(in the rows, 128 means zero)
Facts:
baplon: ω rogrir; κ diste, vagruk, gromok, dasik; Φ g
befol: Φ f
biko: ω kigrasos; Φ d
borik: ω vagruk; κ posos; Φ a
bremok: ω maskuflam; κ tanu, ketetus; Φ e
brenebek: ω riko; κ stidrisi, tagis, destom; Φ a
brigek: κ rokli, deflum; Φ e
brimor: ω mibir; κ stozen; Φ b
brogo: κ roklel, guplum, stezan; Φ e
buflen: ω rogrir; κ zefa, fotrago; Φ a
dano: ω droploklom; κ migages, dugrezun, laklu; Φ g
dasik: ω kudrupa; Φ c
deflum: Φ g
destom: ω flebal; Φ c
diste: Φ b
dodral: ω kigrasos; Φ d
drade: ω gavubos; κ stozen, vatrur, statu, deflum; Φ g
dranuvi: ω kudrupa; κ ribis, gakli, flaflo; Φ f
drekan: ω flebal; Φ c
dreste: Φ c
drolar: ω tuguk; κ befol; Φ a
druli: ω pofler; Φ c
druse: Φ b
dustak: κ nidro, loklidrim
duvi: Φ g
februk: ω skeskunu; Φ b
feste: Φ g
flaklopa: κ stapam, flaflo, tenok, tobem, pofel; Φ b
flebal: κ druli, kluvak, sterir
flelo: ω flaflo; κ tenok; Φ a
flitrim: ω gotegru; κ gradril; Φ b
fotogu: ω flaflo; Φ c
fotol: ω skeskunu; κ nomopluk, kletul; Φ f
fotrago: Φ a
gakli: ω dugrezun; Φ d
geskar: κ timam, roklel, pofel
gidri: ω kigrasos; Φ f
gigre: ω mibir; Φ b
golun: ω bresar; κ biko, gigre; Φ d
gotegru: κ tanu, droploklom, fakli, gromok
gradril: Φ c
graka: ω kigrasos; Φ d
grakas: ω riko; Φ f
grebon: ω kudrupa; κ skadonos, droploklom; Φ a
greno: ω gavubos; Φ b
grido: ω grivum; κ greno; Φ a
gromok: Φ f
grotros: ω riko; Φ f
grumopir: ω flebal; κ greno; Φ g
grupel: ω skeskunu; Φ g
gunuflus: ω kletul; Φ d
guplum: ω bresar; Φ d
kadramon: ω tuguk; κ dreste, marol, ketetus; Φ b
ketetus: ω pofler; Φ c
kifibror: Φ g
kigrasos: κ steklipam, rogrir, pote, viko, maskun
klastisel: Φ a
kleranal: ω skeskunu; κ kletul; Φ g
klodumul: ω gavubos; κ lezi, skeskunu, vistoruk; Φ g
klonal: κ grivum, lezi, grupel, riko; Φ c
kluklon: ω bresar; κ fakli, sifles; Φ b
kluvak: ω kletul; Φ d
kudrupa: κ tanu, lezi, graka
laklu: ω flebal; Φ c
leklen: ω stezan; κ stibrum; Φ a
lese: ω maskuflam; κ tiskudra, kifibror; Φ a
lezi: Φ g
lobralum: ω grivum; Φ e
loklidrim: ω bresar; Φ a
luzir: ω grivum; Φ e
maklu: κ greno, duvi; Φ f
marol: Φ e
maskuflam: κ gunuflus
maskun: ω gavubos; Φ a
mevu: ω pofler; Φ c
migages: Φ a
mogris: κ nidro; Φ g
nidro: Φ g
nomopluk: ω pofler; Φ a
nuledrer: ω mibir; κ tagis; Φ a
peba: ω droploklom; κ ribis, statu; Φ g
pesti: ω kletul; κ gidri; Φ d
pladel: ω pofler; κ druse; Φ a
plepigar: κ dodral, grupel
plimom: ω plepigar; κ greno, fotogu, tiskudra; Φ d
pofel: ω plepigar; Φ a
pofler: κ greno
posos: ω dustak; Φ d
pote: ω gotegru; Φ b
pugrul: ω tuguk; Φ e
ribis: ω vistoruk; Φ c
ridim: ω stezan; κ statu; Φ a
roklel: ω flaflo; Φ c
rokli: ω skeskunu; Φ g
seski: ω riko; Φ a
setran: ω pofler; κ nomopluk, tagis, luzir, destom; Φ a
sifles: Φ b
skadonos: ω skeskunu; Φ e
skara: ω mibir; κ fotogu; Φ a
skasa: ω bresar; Φ d
skimi: κ drekan, vagruk, destom, zato, tuguk, maskun; Φ a
skoskil: ω pofler; κ mibir, posos; Φ b
skostutuk: ω gavubos; κ lobralum; Φ g
skotris: ω bresar; κ vatrur; Φ a
skulil: ω gavubos; κ gidri; Φ a
sove: ω dugrezun; Φ a
stapam: ω tuguk; Φ a
statu: ω vistoruk; Φ c
stegra: ω vagruk; Φ b
steklipam: ω skeskunu; Φ g
sterir: Φ a
stibrum: Φ a
stidrisi: Φ a
stoskim: ω tuguk; κ grakas; Φ c
stozen: ω skeskunu; Φ a
stulal: ω pofler; κ zato; Φ c
tagis: ω kigrasos; Φ a
tanu: ω gavubos; Φ g
tenok: ω geskar; Φ a
timam: ω riko; Φ f
tiskudra: Φ a
tobem: ω fakli; Φ a
toges: κ diste, kluvak; Φ d
trasa: ω tuguk; κ seski, februk, vagruk; Φ b
tribrun: ω gavubos; Φ g
vatrur: ω mibir; Φ e
viko: Φ c
visem: ω tuguk; κ druli, pofel; Φ b
vokem: κ sove, bresar
vutrugru: ω mibir; κ mibir, gigre, guplum; Φ b
zato: ω kletul; Φ b
zaze: κ skadonos, zato; Φ e
zefa: ω grivum; Φ e
zusan: ω maskuflam; κ feste; Φ a

Known rows:
skulil: [114 131 177 219 131 148 122 162 120 179  93 128 132 136 172 118 119 120
 130 135 133 128 127 132  98 154 168 150 128 153]
nuledrer: [109 128 146 127 131 142 140 128 120 149 123 131 131 144  85 116 147 124
 117 143 112 130 128 134 163 156 171 121 124 123]
stozen: [107 130 167 144 131 144 123 128 132 154 144 129 131 122  86 116 130 120
 121 130 116 149 128 137 104 120 117 117 127 136]
brenebek: [110 127 143 127 131 138 140 128 121 148 125 131 131 144  84 116 147 126
 117 142 111 130 129 132 169 157 172 120 125 121]
trasa: [133 155 102 121 130 135 128 111 120 110 138 129 131 116 152 116 147 155
 144 115 139 126 146 134 111 107 112 117 128 123]
sifles: [122 136 102 117 130 138 123 111 124 112 140 144 132 106 145 116 141 153
 134 114 134 126 160 139 102 107 113 117 126 128]
laklu: [108 126 131 126 130 130 126 117 134 124 130 137 133 111 114 115 129 129
 156 125 111 138 129 138 108 107 113 118 125 130]
stulal: [156 170 118 164 139 129 126 121 127 112 135 130 138 132 101 129 138 135
 180 122 111 130 127 131 151 104 117 119 128 120]
toges: [126 148 128 117 138 127 138 117 120 117 135 129 132 110 167 117 120 125
 122 117 126 142 151 135 132 129 131 120 128 122]
zaze: [178 179 106 126 134 130 127 129 120 110 129 130 179 119 149 131 139 148
 139 115 120 128 126 130 154 107 113 117 128 120]
marol: [112 127 113 117 131 130 127 122 121 121 122 136 134 105 164 116 129 141
 121 115 119 134 132 142 109 110 114 116 125 129]
brigek: [120 129 113 117 131 138 129 118 120 124 134 127 131 114 177 116 132 130
 125 114 121 135 126 152 108 101 112 119 125 128]
skadonos: [136 135 110 117 130 127 125 123 123 115 126 128 149 107 152 118 131 144
 126 116 118 134 127 132 121 109 115 117 126 121]
gromok: [116 128 175 136 132 128 125 132 132 143 115 128 131 135  90 116 120 120
 117 124 121 143 127 134 136 124 114 117 127 127]
dano: [143 125 143 118 131 131 131 129 121 145 130 129 131 129 147 116 119 121
 120 117 157 127 136 132 129 146 112 121 124 120]
skostutuk: [143 126 143 118 131 131 132 130 120 145 129 128 132 130 149 116 120 120
 120 117 159 127 135 133 133 145 112 122 124 121]
peba: [167 127 151 117 131 164 123 117 121 162 180 132 132 144 143 119 119 120
 120 118 149 145 129 158 106 103 114 122 126 120]
kudrupa: [108 128 148 136 131 141 123 114 122 108  93 133 131 185  91 116 125 160
 118 141 225 138 130 159 140  99 117 122 127 164]
fakli: [107 127 141 128 130 137 123 133 125 108 106 130 132 163  95 116 127 163
 116 129 193 134 128 149 109 100 111 136 127 124]
vistoruk: [106 126 140 125 130 138 124 138 128 110 110 129 132 160  99 116 128 163
 116 127 187 133 127 150 104 101 112 134 126 121]

Rows:
No name comes twice in this set of rows, the named rows included.
[111 126 133 126 130 137 124 115 134 128 148 130 133 114 113 116 128 124
 158 123 111 148 126 148 103 100 115 117 125 129]	ribis
[118 127 137 125 131 156 123 111 140 137 173 127 134 119 110 119 127 120
 152 122 111 164 130 167  99  99 118 117 124 129]	statu
[170 129 152 118 130 170 122 114 122 165 186 132 132 145 141 120 119 121
 120 118 147 147 130 164 104 100 114 122 126 120]	drade
[118 128 171 149 131 174 123 118 122 162 169 133 133 145  89 120 130 121
 124 129 117 165 131 156 100 100 138 119 128 137]	ridim
[123 141 129 117 140 129 139 119 120 118 138 130 133 110 173 116 119 125
 127 117 124 142 154 137 124 134 132 120 127 121]	golun
[135 149 103 119 131 161 124 111 120 115 158 127 132 119 159 118 143 136
 140 115 137 127 128 153 100  98 112 119 127 128]	brimor
[119 126 139 117 130 135 144 128 120 147 127 129 131 136 145 115 120 122
 121 117 154 127 134 136 147 154 114 121 123 120]	kleranal
[115 132 145 143 131 134 123 115 121 108  94 129 131 186  89 115 126 162
 116 139 222 138 128 149 143  99 115 126 126 150]	gotegru
[104 128 165 126 131 133 147 136 121 148 116 128 132 160  97 116 123 122
 117 129 117 126 127 141 159 137 144 119 125 122]	fotol
[106 154 101 117 131 129 127 114 149 118  96 129 136 104 210 117 211 123
 129 114 147 127 142 131  98 102 116 117 124 123]	greno
[124 128 176 136 136 136 127 141 122 150 136 130 134 156 104 117 121 120
 117 122 121 149 127 144 122 115 123 118 129 122]	dranuvi

The same objects again, as new rows of numbers:
Known rows:
skimi: [156 153  93 107  98  90 113 126 136  90 109 119 165 165 133 166 116 159
 122 184 153 116 166 125 110 172 121 151  89 100 136 141]
nuledrer: [132 137  68 102 106  85 113 120 102  72 104 112 147 158 115 107 127 110
 154 136 108 110 194 170 130  99 127 153  98  75 113 156]
flelo: [147 124  80 107 115 113 129 143 128 102 122 111 155 164 128  88 136 162
 132 153 115 141 131 148 111 143 145 131 124 138 113 126]
setran: [131 139  68 103 105  79 111 119 101  69 102 116 148 154 114 111 125 106
 157 138 105 106 199 174 133  99 124 154  92  66 113 159]
zusan: [144 121  82 106 102 109 129 135 118 100 122 108 147 164 129  99 133 156
 126 149 128 136 141 142 107 133 140 126 123 126 124 130]
visem: [157 123 113 139 135 103 123 176 158 115 158  96 128 140 102 105 124 127
 193 148  80 132  99 126 103 161 148 191 155 183 120  91]
flaklopa: [154 125 116 144 129 102 121 171 154 118 158  96 126 141 103 103 124 125
 187 147  82 131 100 123 101 156 147 191 153 184 122  94]
dreste: [143 139 137 140 129 132 136 141 125 137 124 146 117 114 147 133 123 122
 124  96 155 120 112 133 130 103 145  94 112 131 123 141]
stoskim: [161 132 116 113 133 136 133 149 131 119 125 117 117 136 133 123 138 130
 134 124 147 106 132 108 110 117 138 124 118 143  83 141]
fotogu: [137 156 138 141 141 138 139 127 132 134 126 138 120 119 135 139 130 127
 129 101 152 123 112 134 121  99 152  98 113 134 117 146]
ketetus: [148 126 132 128 121 133 135 149 108 131 123 141  99 116 152 134 120 120
 126  86 170 120 114 125 125 100 136  84 125 127 131 127]
plimom: [ 67 162 133  97 107 140 150  72 153 103 141  70 106 164  40 160 149 131
 154 160 106 143 120 124  89 129 115 182 175 136 157  96]
skasa: [ 82 110 148 133  82 120 134 121 146 131 134 126 125 124  91 136 110 110
 130 142 105 136  97 149 163 144 102 174 145 134 192  94]
posos: [ 88 111 144 128 111 130 138 144 164 129 132 130 140 123  87 113 117 121
 153 146  78 145  75 171 176 167 112 179 148 155 169  83]
brogo: [161 125 142 128 177 155 132 176 157 139 116 118 114 110 126 137 156 108
 152 115 120 103 115  98 113 135 135 145 139 155  53 127]
dranuvi: [112 116 141 100 106 161 138 110 130 141 110 137 129 125 106  95 137 127
 112 150 115 123 163 113 142 155  94 150 140 175  90 136]
feste: [113 119 150 126 196 166 120 113 119 154 112 159 138 105 162 134 146 134
  92 111 129 132 142 121 163 126 111  80 119  79  98 149]
gavubos: [121 133 146 140 137 130 127 123 127 139 140 143 122 112 133 132 116 122
 130 118 127 128 120 130 144 123 127 119 123 130 141 129]
flaflo: [122 136 146 143 141 134 128 127 133 145 139 147 129 114 133 115 120 126
 132 119 118 133 112 134 147 127 131 126 122 144 131 129]
geskar: [144 125 124 108 162 143 130 154 147 124 139 119 134 131 119  98 136 141
 159 143  98 124 117 123 135 155 128 148 133 159  81 119]

Rows:
No name comes twice in this set of rows, the named rows included.
[122 144 103 134 109 110 134 112 121 115 122 132 152 144 133 115 125 152
 117 129 134 153 120 168 120 116 155 101 117 117 159 133]	tiskudra
[140 116 122 105 138 135 127 141 127 121 142 113 119 134 123 114 131 131
 145 138 119 117 134 108 126 136 119 142 137 144 101 123]	dustak
[108 109 127  80 117 147 133 113 117 108 104 133 122 108  96 113 132 103
 144 138 112 108 188 140 160 136  87 147 136 132  89 144]	fotol
[123 133 145 140 144 134 129 129 131 140 139 146 128 111 133 126 118 126
 136 118 121 132 113 137 150 129 131 120 123 135 136 126]	stezan
[137 141 161 160 162 139 126 144 139 147 110 147 107  85 136 164 137  80
 137  85 137 103 127 120 133  98 131 127 119 116 102 142]	luzir
[137 143 167 176 136 146 124 135 137 178 114 148 103 108 147 129 144  89
 100  88 137 109 123  88 112  97 132 137 125 152  99 143]	vatrur
[118  94 145 105 179 169 121 127  87 147 110 151 108 108 174 134 138 129
  96  89 152 136 143 112 155 114 100  56 142  69 111 128]	lezi
[135 128 137 169 103  90 120 145 132 129 157 120 111 120 121 142 102 108
 162 117 118 136 100 130 110 125 144 156 147 151 184  97]	sifles
[ 85 109 147 129  93 124 135 130 150 129 133 126 130 123  92 132 112 114
 139 144  99 140  88 155 166 155 105 175 146 143 185  89]	kluvak
[ 94 208 135 104 169 158 148  52 137 109 148  77  98 159  68 168 164 149
 158 137 134 141 146 104  50  95 147 125 159 126 105 135]	pofler
[153 127 121 142 104  89 115 153 140 111 155  93 115 141 109 148 114 117
 173 152 114 118 124 100  90 149 133 188 147 158 150  99]	trasa
[ 94   5 103 110  68 116 152  96 161 113 196  39 145  97  54 154 144 106
  95 210 108  92 114 110 148 119 117 170 162 145 162 140]	pesti

The same objects again, as new rows of numbers:
Known rows:
borik: [117 115 122 153 112 154 144 129 116 110 149 138 116 121 124 120 111 112
 109 118 109 120 125 139 139 143 113 113 111 121 117 120 110 142]
tiskudra: [116 117 123 136 108 153 145 127 112 111 148 131 120 124 124 127 111 113
 109 122 131 143 124 128 120 135 111 113 126 121 116 120 110 133]
brenebek: [166 117 120 148 112 145 108 113 111 121 137 132 116 124 122 119 106 109
 110 121 106 119 125 112 120 131 113 117 173 126 116 112 110 117]
skoskil: [114 118 120 140 126 185 138 113 118 107 131 174 115 118 122 120 112 114
 110 117 117 116 124 179 141 124 114 115 107 122 116 134 108 107]
flaklopa: [114 119 121 135 123 184 139 113 118 107 126 169 116 119 122 125 112 114
 110 117 121 116 123 178 143 122 113 115 108 123 116 135 108 107]
trasa: [114 119 120 130 127 190 128 113 116 108 140 171 117 120 120 129 111 116
 113 118 132 117 123 176 125 125 113 115 127 123 116 136 107 114]
diste: [113 118 120 118 112 190 144 113 116 108 134 164 118 120 121 125 113 116
 118 119 152 120 122 171 122 122 111 115 114 123 115 130 108 106]
gradril: [113 163 135  99 120 109 134 117 157 107 128 119 143 121 122 119 112 178
 197 116 166 113 123 130 119 120 172 155 118 124 115 172 110 101]
roklel: [113 162 136  99 121 109 137 118 162 106 127 119 140 122 122 119 111 173
 195 116 163 114 123 132 121 119 172 153 111 123 115 173 109 101]
fotogu: [113 171 136 104 115 106 128 118 153 106 131 121 142 122 123 120 111 181
 199 118 168 113 123 130 119 118 171 154 121 123 115 175 110 101]
kluvak: [146 113 126 119 113 114 138 112 116 148 112 124 116 140 122 116 160 115
 111 136 122 163 143 118 152 121 113 129 142 125 171 118 136 121]
golun: [155 112 126 135 134 113 127 113 117 142 112 132 116 132 123 119 151 114
 110 125 109 134 154 123 164 121 116 130 141 126 182 118 140 132]
befol: [115 119 123 123 122 100 103 179 124 210 127 111 165 121 119 145 191 108
 106 161 132 113 120 110 111 153 133 119 105 166 113 102 169 216]
fotol: [119 120 122 143 155  99 100 173 127 212 121 111 146 121 120 135 161 104
 106 151 108 109 123 108 111 149 152 133 106 181 113 100 168 212]
klodumul: [143 140 130 146 207  98 109 153 173 134 111 118 120 124 163 135 141 161
 131 120 109 120 126 121 118 123 122 146 108 127 145 122 168 115]
dugrezun: [117 116 128 108 110 118 138 114 118 112 118 117 135 125 121 119 124 116
 141 121 143 119 125 114 130 121 132 129 136 124 121 120 112 106]
gavubos: [117 117 127 109 111 118 136 113 117 111 119 118 135 124 121 118 123 117
 141 121 141 120 125 114 131 121 133 129 138 125 121 120 113 106]
droploklom: [117 116 125 109 112 126 139 113 118 117 134 118 143 124 122 119 131 122
 139 120 147 123 125 125 124 122 140 133 140 124 132 134 113 116]
kigrasos: [118 116 124 122 119 120 125 114 118 113 125 119 131 124 121 119 116 118
 136 120 121 117 125 118 135 121 152 135 146 124 135 124 113 116]
flebal: [117 115 125 128 124 118 131 116 129 111 123 121 126 124 122 118 118 116
 130 118 112 116 129 123 144 122 157 127 128 123 137 129 113 116]

Rows:
No name comes twice in this set of rows, the named rows included.
[114 155 124 173 113  97  97 183 118 209 149 115 156 120 119 155 163 109
 107 226 122 106 134 111 108 138 149 117 108 125 114 105 121 251]	maklu
[154 111 125 135 140 116 126 112 117 146 112 134 117 133 122 117 152 114
 110 121 108 137 154 127 160 122 119 132 145 125 186 118 141 136]	toges
[138 113 119 143 121 167 116 115 112 131 176 141 130 125 123 130 111 114
 110 119 110 138 124 132 119 152 113 116 170 123 119 120 111 157]	skimi
[117 115 123 165 112 147 151 134 117 109 139 146 114 119 130 118 110 109
 108 117 107 119 129 134 152 141 113 111 105 121 117 119 109 129]	skulil
[115 117 118 114 124 207 130 111 114 112 167 171 141 121 121 138 114 134
 122 118 166 140 122 184 118 137 112 126 153 123 117 149 108 125]	zato
[117 113 120 145 120 169 138 123 113 117 178 144 133 124 123 135 112 116
 109 118 116 142 124 156 119 156 114 114 143 121 126 147 111 167]	grebon

Now the same objects, written a new way:
Known rows:
gigre: [114 149  82 110 186 176 168  95 142 102 132 154 136 153 155 115 154  80
 117 140 109 161 172 143 117  96 114 108]
graka: [174 129 118 142 162 159  98 113 112 117 152 200  56 152 108 110 169 145
 100 124 161 121 186 104 142 122 127 147]
grupel: [132  69  97  64 111 159 168 137 143 124 142 178 128 141  93 133 131 175
 109 117 163 129  66 122 141 152 140 192]
gradril: [129 128 101 109 155 131 126 146 140 107 145 142 135 148 138 125 145 129
 131 141 137 148 151 114 148 118 120 130]
pugrul: [133 105 106  72 120 140 151 129 130 107 121 150 153 139 111 130 138 119
 153 126 152 123 119 120 149 136 105 153]
gavubos: [113 171  97  90 143 117 101 124  95  94 144 134 112 122 129  92 160 190
 109 129 192 115 100 104 138 160  92 131]
borik: [139 102 114  78 133 143 160 126 139 124 122 163 216 160  76 110 181  67
 134 123 170 122 105 139 133 101  78 149]
riko: [129 128 105  96 152 131 100 123 110 112 148 176  67 126 121 105 157 225
  86 124 195 139  99 108 139 160 113 157]
flebal: [114 152 132  67 127 106 115 104  32  88 123 117  85 125 107  79 163 162
 122 138 226 117 107  86 148 145  95 105]
lezi: [139  65 109  75 122 156 187 136 146 125 140 182 126 147  95 132 127 181
  99 111 163 133  73 114 140 153 151 193]
gotegru: [148 154 137  88 156  97 122  62  61 102 120 119  98 131  72 107 164 201
 108 105 235 102 125  69 156 151  91 134]
golun: [146 175  94 112 170 144 103  77  95 101 139 164 121 149 110  92 203  88
 117 142 165 126 172 140 124 105  45  94]
skulil: [151  88 123  86 111 145 134 145 137 128 130 153 188 160  75 117 168  76
 145 108 157 119 110 122 152 101  90 168]
trasa: [148 139 111 105 153 143 126  70  86 114 105 103 106 151  81 133 139  86
 154 124 131 109 193  94 164  86 122 117]
stoskim: [136 121 103  94 148 127 106 127 113 107 133 126 135 153 116 131 160 128
 141 135 149 147 159 111 156 112  89 124]
klastisel: [146  91 123  93 110 150 138 160 141 123 131 160 184 156  82 111 160  77
 141 115 159 113 109 123 149 111 112 168]
mevu: [133 127 104 101 154 128 116 138 126 106 140 134 135 149 125 124 153 127
 138 137 146 152 154 117 152 114 106 130]
plepigar: [135 133 101  74 134 117  80  92  82 111 142 152  79 129  98 115 173 216
 103 128 205 139 104 101 155 147  65 145]
skotris: [152 111 119  97  90 117 114 142 118 107 137 168 213 180  98 114 158  59
 146  88 143 120 103 117 179 121 107 164]
nomopluk: [124  93 100 105 114 146 118 202 151 149 123 157 168 134  77 122 139  90
 147 132 119  87  90 141 136 102 165 158]

Rows:
No name comes twice in this set of rows, the named rows included.
[151 109 124 120 173 135 156 135 143 114 138 155 110 157 128 133 142 146
 112 125 156 150 165  96 154 127 149 143]	ketetus
[132 132  93 110 145 166 115  97 123 108 132 136 107 154 130 127 141  94
 138 130 116 149 180 117 155 101 109 131]	stegra
[125 168  91 127 179 157 129 116 114 100 149 188 109 143 152  73 187  90
 107 156 155 128 169 149 104 117 105  91]	guplum
[143  97 135 111 128 139 166 169 137 128 116 150 176 152  74 111 140  74
 139 108 155  81 118 106 140 111 169 157]	seski
[142 152 113 129 124 136  76 144  74  89 162 186  70 154 162  80 165  86
 123 140 137 129 166 119 148 129 126 106]	gakli
[131 133  91 118 150 167 128 112 131 110 139 143 107 154 143 126 135  98
 135 130 103 149 180 122 148 106 120 133]	druse
[ 92 169  76 103 144 120  78 163 106 109 140 138  94 106 125  97 141 200
 117 146 168 104  88 120 124 155 132 123]	kletul
[132  69 149  67  86 140 137 170  89 112 124 166 159 159  97  99 160  53
 146 129 171 133 104 128 156  97 121 142]	flelo
[146  92 114  87 135 139 175 121 150 110 122 161 139 146 108 134 132 131
 130 118 160 125 123 108 150 144 126 164]	marol
[161 115 110 107 148 152 120  51 101 113 125 138  97 167  91 140 152 101
 133 113 140 149 195  99 171  98  92 141]	kadramon

